In the rows, zero is written as 128.
Here are made-up nodes, facts about them, and rows of numbers that follow some of those facts. Name the node behind each unnamed row.

How the nodes are related:
gumal (τ 342) (ξ skogek) (δ netom)
tukem (τ 324)
trotribran (τ 404) (ξ boko) (δ fibrur)
lanatok (τ 324) (ξ driflon) (δ kiflin)
zotro (τ 324) (ξ golali) (Π stodrak,debre,tustos)
logri (τ 342) (ξ boko)
brivur (τ 462) (ξ floplik) (δ skubal)
flebu (τ 404) (ξ kozu) (δ gugo)
vemil (τ 567)
fibrur (τ 462) (ξ boko) (δ stuvina)
rulor (τ 462) (Π rapul,kikin)
poko (τ 404) (ξ flotri) (Π skobris)
miskam (τ 404) (ξ driflon) (δ lofo)
flubi (τ 324) (ξ traples) (δ tabru)
nanum (τ 567)
lizil (τ 567) (ξ menas) (Π skogek) (δ futir)
fluga (τ 494)
resoten (τ 404) (ξ traples)
gugo (τ 462) (ξ kozu) (δ pudrom)
dribruskos (τ 324) (ξ viklom)
lofo (τ 404) (ξ driflon) (δ nukam)
drumek (τ 567) (ξ fluga) (δ fasur)
grugun (τ 404) (ξ traples) (δ guklan)
stodrak (τ 324) (ξ revesten)
skogek (τ 494)
grorum (τ 404) (ξ traples) (δ resoten)
vestim (τ 324) (ξ vemil) (δ drusten)
nukam (τ 494) (ξ driflon) (δ fofluk)
brezer (τ 567) (ξ kozu) (Π plevivi) (δ matrofek)
tilis (τ 342) (ξ kozu)
tebol (τ 404) (ξ tukem) (Π viklom,vunes)
revesten (τ 567)
vabu (τ 324) (ξ tukem) (Π gugo,nebruk) (δ tebol)
skubal (τ 462) (ξ floplik) (δ golin)
lomu (τ 342) (ξ menas) (δ traskis)
stevabri (τ 567) (ξ skogek) (δ pafak)
skobris (τ 342) (ξ golali) (δ vama)
gremen (τ 324) (ξ skogek) (δ stevabri)
fasur (τ 342) (ξ fluga) (δ riman)
nabal (τ 462) (ξ menas) (δ flava)
plomo (τ 494) (ξ staze) (δ tustos)
maskura (τ 342) (ξ boko) (Π menas,staska,tabru,lofo,matrofek) (δ logri)
gistem (τ 404) (ξ menas) (Π vemil) (δ lomu)
matrofek (τ 494) (ξ kozu) (δ gelidon)
dreli (τ 462) (ξ driflon)
nisar (τ 404) (ξ viklom) (δ dribruskos)
zepu (τ 567) (ξ vemil) (δ tragas)
pudrom (τ 462) (ξ kozu) (δ brezer)
rapul (τ 324) (ξ flotri) (δ grubropir)
dramom (τ 404)
golali (τ 567) (Π remem,flebu)
pafak (τ 404) (ξ skogek) (Π staska,vemil,netom) (δ deples)
kigre (τ 324) (ξ boko) (Π miskam) (δ dustetuk)
floplik (τ 342)
dibre (τ 324) (ξ vemil) (δ tragem)
tabru (τ 404) (ξ traples) (δ mobe)
segek (τ 342)
fubraklim (τ 462) (ξ skogek)
remem (τ 404) (ξ nanum)
drogras (τ 324) (ξ segek) (δ kevivis)
keda (τ 342) (ξ menas) (δ lizil)
tustos (τ 324) (ξ staze)
repum (τ 567) (ξ kozu) (δ puflapas)
drunel (τ 404) (ξ menas) (Π grorum,pluti,tragas)
plevivi (τ 324) (ξ paplar)
vododrek (τ 567) (ξ skogek) (δ fubraklim)
bodru (τ 324) (ξ kozu) (δ tilis)
griskupur (τ 324) (ξ revesten) (Π staska,dramom,kiflin) (δ stodrak)
klopak (τ 462) (ξ boko) (δ rosom)
zator (τ 342) (ξ dusker) (Π staska,dribruskos)
kevivis (τ 324) (ξ segek) (δ fladrom)
bronal (τ 462) (ξ driflon) (Π trotem,driflon) (δ totral)
gregra (τ 342) (ξ golali) (δ grugrok)
guklan (τ 404) (ξ traples) (δ gragun)
paplar (τ 324)
rosom (τ 324) (ξ boko) (δ trotribran)
fubreru (τ 324) (ξ driflon) (δ miskam)
flotri (τ 324) (Π grutrobim)
staze (τ 462) (Π remem,nabal)
gragun (τ 404) (ξ traples) (Π menas,guklan,dribruskos) (δ flubi)
dustetuk (τ 567) (ξ boko) (Π duze,futir) (δ maskura)
traples (τ 342)
totral (τ 404) (ξ driflon) (δ dreli)
fitir (τ 342) (ξ viklom) (Π tragem,pletos,vestim) (δ plidri)
kiflin (τ 404) (ξ driflon) (δ fubreru)
nebruk (τ 324) (ξ driflon) (δ lanatok)
klibru (τ 342) (ξ boko) (Π gremen) (δ grutrobim)
plidri (τ 462) (ξ viklom) (δ nisar)
debre (τ 324) (ξ menas) (δ staska)
flava (τ 404) (ξ menas) (Π brivur,stodrak,gremen) (δ debre)
deples (τ 494) (ξ skogek) (δ mador)
gretra (τ 404) (ξ nanum) (Π guklan,driflon) (δ remem)
mador (τ 342) (ξ skogek) (δ vododrek)
boko (τ 567)
daplor (τ 404) (ξ rulor)
driklis (τ 342) (ξ flotri) (Π trotem,fluga,bodru,tilis,debre,pletos) (δ rapul)
puflapas (τ 342) (ξ kozu) (δ dopin)
pluti (τ 494) (ξ staze) (δ skovu)
gelidon (τ 404) (ξ kozu) (δ kudobrer)
grugrok (τ 342) (ξ golali) (Π vododrek,dusker) (δ zotro)
vunes (τ 404) (ξ viklom) (δ fitir)
grubropir (τ 342) (ξ flotri) (Π trotem) (δ poko)
grutrobim (τ 462) (ξ boko) (δ trotem)
duze (τ 494) (ξ revesten) (δ griskupur)
kozu (τ 567) (Π boko)
trotem (τ 324) (ξ boko) (δ klopak)
netom (τ 462) (ξ skogek) (δ gremen)
drusten (τ 404) (ξ vemil)
gromavos (τ 494) (ξ fluga) (δ mafam)
mafam (τ 342) (ξ fluga) (δ drumek)
bukla (τ 567) (ξ nanum) (δ gretra)
futir (τ 462) (ξ menas) (δ gistem)
dusker (τ 324)
pletos (τ 324) (ξ dramom)
viklom (τ 342)
driflon (τ 404)
riman (τ 462) (ξ fluga) (Π gugo)
dopin (τ 342) (ξ kozu) (δ zodrik)
kudobrer (τ 324) (ξ kozu) (Π fasur,deples,zodrik,gugo) (δ repum)
gudun (τ 462) (ξ golali) (δ gregra)
stuvina (τ 567) (ξ boko) (Π pletos) (δ kigre)
tragem (τ 324) (ξ vemil) (δ zepu)
dreklipar (τ 567) (ξ golali) (δ gudun)
fladrom (τ 462) (ξ segek) (Π tabru,segek)
telis (τ 342) (ξ segek) (δ tigro)
skovu (τ 462) (ξ staze) (δ zilubruk)
kikin (τ 404) (ξ rulor) (δ daplor)
mobe (τ 324) (ξ traples) (δ grorum)
staska (τ 462) (ξ menas) (δ truplili)
golin (τ 567) (ξ floplik) (Π puflapas,tragas)
menas (τ 404)
truplili (τ 567) (ξ menas) (δ drunel)
tigro (τ 462) (ξ segek) (Π deples,flebu,skubal) (δ drogras)
namun (τ 324) (ξ driflon) (Π stodrak,zepu) (δ bronal)
kedruvem (τ 494) (ξ menas) (δ nabal)
pleskim (τ 404) (ξ flotri) (δ driklis)
traskis (τ 324) (ξ menas) (Π stevabri,guklan,dreli) (δ kedruvem)
tragas (τ 324) (ξ vemil) (δ gudrilo)
zodrik (τ 404) (ξ kozu) (δ bodru)
gudrilo (τ 324) (ξ vemil) (δ vestim)
zilubruk (τ 494) (ξ staze) (Π tilis,kiflin,skovu) (δ plomo)
fofluk (τ 342) (ξ driflon) (Π dreklipar,trotribran,kevivis) (δ namun)
vama (τ 567) (ξ golali) (Π gudrilo,staska,lomu,stodrak) (δ dreklipar)

Some nodes and their rows:
fluga: [115 151 126 180  81 134 129 101 136 116  98 140 113 168 166 137 177 150
 111 173 126 145 156 140 108 108 143 130  93 116 161 108 125  63 129 150
 134  77 136 167  90  94]
rapul: [130 108 148 120 126 122 127 142 168 154 129 142 166 125 112 155 147 158
 113 142 132 142 136 132 108 112 129 118  77 121 117 131 142 117 111 117
 140 128 138 151 130 110]
skobris: [136 132 133 106 167 118  97 117  78 133 146 136 170 103 114 133  96 121
 121 126 124 182 100 137 144 117 127 120  96 125 117 140 145 126 149 108
 142 141 148 158 138 154]
vestim: [132 115 134 164  96 136 146 131 130 122 109 137 176 145 126 120 172 154
 121 160 138 121 168 147 107 132 119 104  82 108 133 112 137  96 106 148
 138 114 119 150 108 105]
stevabri: [110 145 128 125 136 139 103 119 109 120 134 120  83 120 134 136 108  96
 121 153 140 132  90 102 157 139 141 137 160 142 135 118 133 116 161 114
 118 129 140 142 128 152]
futir: [120 155 128 113 141 131 112 121 103 147 137 137 118 118 144 133  92 132
 119 153 138 147  87 129 155 127 148 143 158 142 135 132 150 108 139 108
 141 132 134 162 119 154]
dramom: [120  99 125 134 151 154  91 114  88 106 131  96 122 110 131 122 142  77
 137 160 121 133 117 102 138 144 123 144 136 113 129 115 121 127 163 102
 119 138 135 113 144 143]
fitir: [133 164 124 134 177  99 119 137  51 103 122 146 160 142 120  80 111 124
 147  89  85 167 173 176 153 131 132 101 126 130 143 141 117 135 137 150
 135  89 148 128 116 138]
pletos: [130 112 142 174 101 144 135 128 121 123 102 142 184 142 122 124 185 151
 114 189 133 137 175 150 108 137 113 107  64 119 138 106 137  68 120 138
 146 112 140 165 101 106]
menas: [101  56 151 146 129 134 103 140 182 154 121 122 131 104 131 155 182 120
 141 165 121 117 125  79 111 140 117 154 114 108 105  90 139 114 132  76
 101 119 134 108 148  95]
klopak: [123 157 122 117 153 142 127 110 116 116 136 127  96 123 138 127  87 128
 126 134 138 133 101 143 152 131 146 135 150 151 138 141 132 129 145 130
 147 122 133 137 119 160]
poko: [130 136 102 118 150 121 128 136 100 131 125 113 131 129 113 105  94  96
 138 108 127 125 128 143 140 144 125 122 168 131 145 147 125 158 131 123
 118 139 128 122 138 150]
fubreru: [138 136 124 112 146 128 120 127  83 123 154 121 141 121 111 113 110 112
 130 119 127 138 121 141 145 122 133 120 133 134 108 139 126 143 142 130
 135 155 125 129 124 159]
gremen: [124  99 155 143 127 131 124 135 159 125 123 144 160 123 115 144 170 145
 116 156 129 149 151 115 109 128 120 118  65 122 109 109 140 101 122 116
 138 117 149 144 126 106]
nukam: [126 168 106 131  92 134 132  90 101 120 149 128  84 143 153 129  99 122
 131 119 141 116 100 121 148 118 158 143 159 133 114 119 119 129 154 153
 125 147 105 133 106 144]
fibrur: [127 145 111 133 118 158 137 109 112 108 131 117  89 127 143 113  92 131
 132 134 142 104  95 137 148 145 142 135 164 151 135 132 117 137 134 146
 141 134 106 117 119 160]
rosom: [131 111 141 135 127 126 151 142 172 132 123 137 156 134 116 141 146 163
 134 123 131 123 144 142 103 122 122 119  83 126 121 132 134 142 104 138
 132 123 125 118 126 122]
bronal: [143 166 104 160  98 148 146 123  79  85 124 114  85 153 155  79 137 115
 147 109 132  81 152 151 149 153 149 127 197 140 134 115  97 133 138 176
 119 122  93  96  94 140]

Which node is each row?
No name comes twice in this set of rows, the named rows included.
[112 117 133 114 187 112 103 139 114 104 138 113  98 101 118 110 114  81
 154  86  83 136 142 105 154 145 120 135 163 135 126 126 107 171 159 114
 107 101 155  77 154 139] => gragun
[107 102 140 126 161 134  83 120  95 119 144 118 135  94 105 134 123  81
 115 173 126 150 104  93 155 146 121 126 121 130 121 111 143 117 169  88
 129 137 158 146 150 157] => guklan
[126 165  96 176 114 155 146 115  79  87  98 117  95 159 150  76 119 112
 139 141 139 100 145 161 154 156 146 115 179 140 170 126 112 112 137 168
 131 102 112 126  95 147] => stuvina
[131  81 135 145  98 133 167 135 192  87 122 110 111 136 143 107 177 153
 192  58 103  81 163 103  97 147 103 143 116 111  79  91  98 186 115 159
  93 105  83   8 141  91] => maskura
[130 115 118 144 138 147  93 117  69 113 139 108 137 118 106 117 158  67
 116 172 128 121 135 120 143 139 136 125 138 121 132 122 126 104 163 125
 124 158 135 143 122 152] => driflon
[134 131 145  91 165  83 146 162 182 166 131 155 155 131 103 149 119 164
 125  83  99 157 160 159 101  97 129 120 102 134 136 160 135 153  94 128
 136 114 149 128 136 107] => vabu
[113 141 136 124 114 145 100  89 111  95 149 116  60 109 161 137 108 109
 120 128 130 141  72  63 159 130 127 159 129 130  96  85 123 119 179 113
 118 122 135 119 138 129] => matrofek
[146 150 108 142  92 160 134 118 105 115 134 105  93 139 152 110 108 123
 130 131 149  93  93 129 144 145 139 140 188 139 125 127 119 133 131 147
 125 148  91 116 112 147] => fubraklim
[122  86 162 146 122 135 124 135 164 113 123 131 145 121 129 137 181 139
 131 148 116 131 149  96 110 128 112 125  86 112  94  91 128 109 132 117
 126 112 137 108 130 105] => gudrilo
[115 166 130 106 164 113 106 126 115 133 128 136  94 121 129 142  85 107
 106 137 117 151 110 132 154 120 145 130 159 154 158 142 133 118 147 113
 131 118 161 158 128 153] => bukla
[115  92 164 146 125 137 101 133 144 112 118 144 156 119 118 145 187 142
 116 178 121 147 144 104 114 128 114 118  63 120 101  95 142  85 132 105
 136 103 153 150 127 105] => stodrak
[136 143 122 107 122 111 157 147 208 168 109 130  91 151 141 160 130 143
 124 107 121 110 144 146 100  98 140 148 155 134 170 162 115 145  92 137
 124 122 120 125 123 104] => golali
[113 149 129 120 152 135 114 109 117 129 134 137 105 111 131 138  82 127
 112 156 140 151  87 132 156 128 147 131 130 153 141 142 139 119 151 125
 154 123 142 162 122 164] => grutrobim
[125 170 113 103 154 105 124 130 120 137 128 129  81 135 130 127  74 115
 124 104 114 130 116 145 149 126 154 132 180 155 161 159 126 141 133 135
 130 118 141 133 126 150] => golin

Now the same nodes, written a new way:
Some rows with their names:
bronal: [153 157 102 102 200 109 196 125  62 156 101  59 239 117  62]
fasur: [155 150 134 119 137 104 104 106 143 146 133 120  88 100 116]
drunel: [128 141 105 125 124 172  98 151 129 173 129  98 150 123  48]
zator: [138  77 162 120  30 136 135  68 167  80 112 111 180 106  89]
guklan: [111 141 141 136 173 112 107 119 143 110 141 114 151  98 113]
nisar: [137 129 130 129 156 118 101 143 137 127 156 134 109 113 122]
rulor: [142 137 113 141 135 123 139 136 121 117  96  86 110 101 115]
pleskim: [ 95 139 140 149 163 130  90 119 138 110 140 118 111 108 127]
logri: [157 180 158 126 108 147 103 131 111 182 131 100 126 143  83]
pletos: [135 132 110 144 191 100 144 123 110 136 137  81 151 139 120]
vabu: [111 170  20 106 171 176 130  39 211 136  59  72  74 105 139]
kigre: [154 133 102 136 131 159 146 130 112 140 116  82 127 158 100]
flotri: [146 134 101 159 141 119 153 135 128 110  99 101 115 117 116]
fluga: [142 163 152 132 141 110 115 139 101 131 113 115  99  84  98]
flava: [125 101  98 114  97 172 129 115 133 117 113 112 158 113  40]
fofluk: [156 151 139 112 123 134 130  94 101 144 117 119 114 124  82]
brivur: [111 131 145 156 149 107 110 111 135 107 124  74  94 121 133]
gretra: [109 138 114 124 195 105 144 112 129 105 123 118 207  80  97]

Name these rows:
No name comes twice in this set of rows, the named rows included.
[141 145 108 145 222  69 166 135 112 138 129  81 187 114 115] => trotem
[126 138 123 122 158 127  96 132 152 128 145 125 112 108 123] => remem
[157 157 118 101 208  61 169  95 110 142 119 107 225  79  86] => grubropir
[155 153 134 134 120 154 118 155  98 167 128  66 119 153  96] => dreli
[128 124 135 131 139 127  94 144 145 109 144 126 124 104 126] => kiflin
[142 122 110 110 148 137 123 126 135 113 138 131 129  98 104] => poko
[145 108 118 121 123 117 141 118 127 110 118  89 119 114 119] => fladrom
[158 134 135 111 129 112 132  92 120 139 119 127 115 114 101] => grugrok
[153 189 133 104 129 190 106 141 112 152 132 115 114 153 125] => zodrik
[173 172  28  84 148 193 160  63 158 138  69  94  72 135 150] => kudobrer
[152 154 124  92 141 140 113  96 117 139 126 115  74 101 102] => deples
[142  90  89 141 154 108 155 122 119 131 128  91 143 121  76] => traskis
[120 109 117 151 146  88 109 136 136 143 141  81  90 102 100] => futir

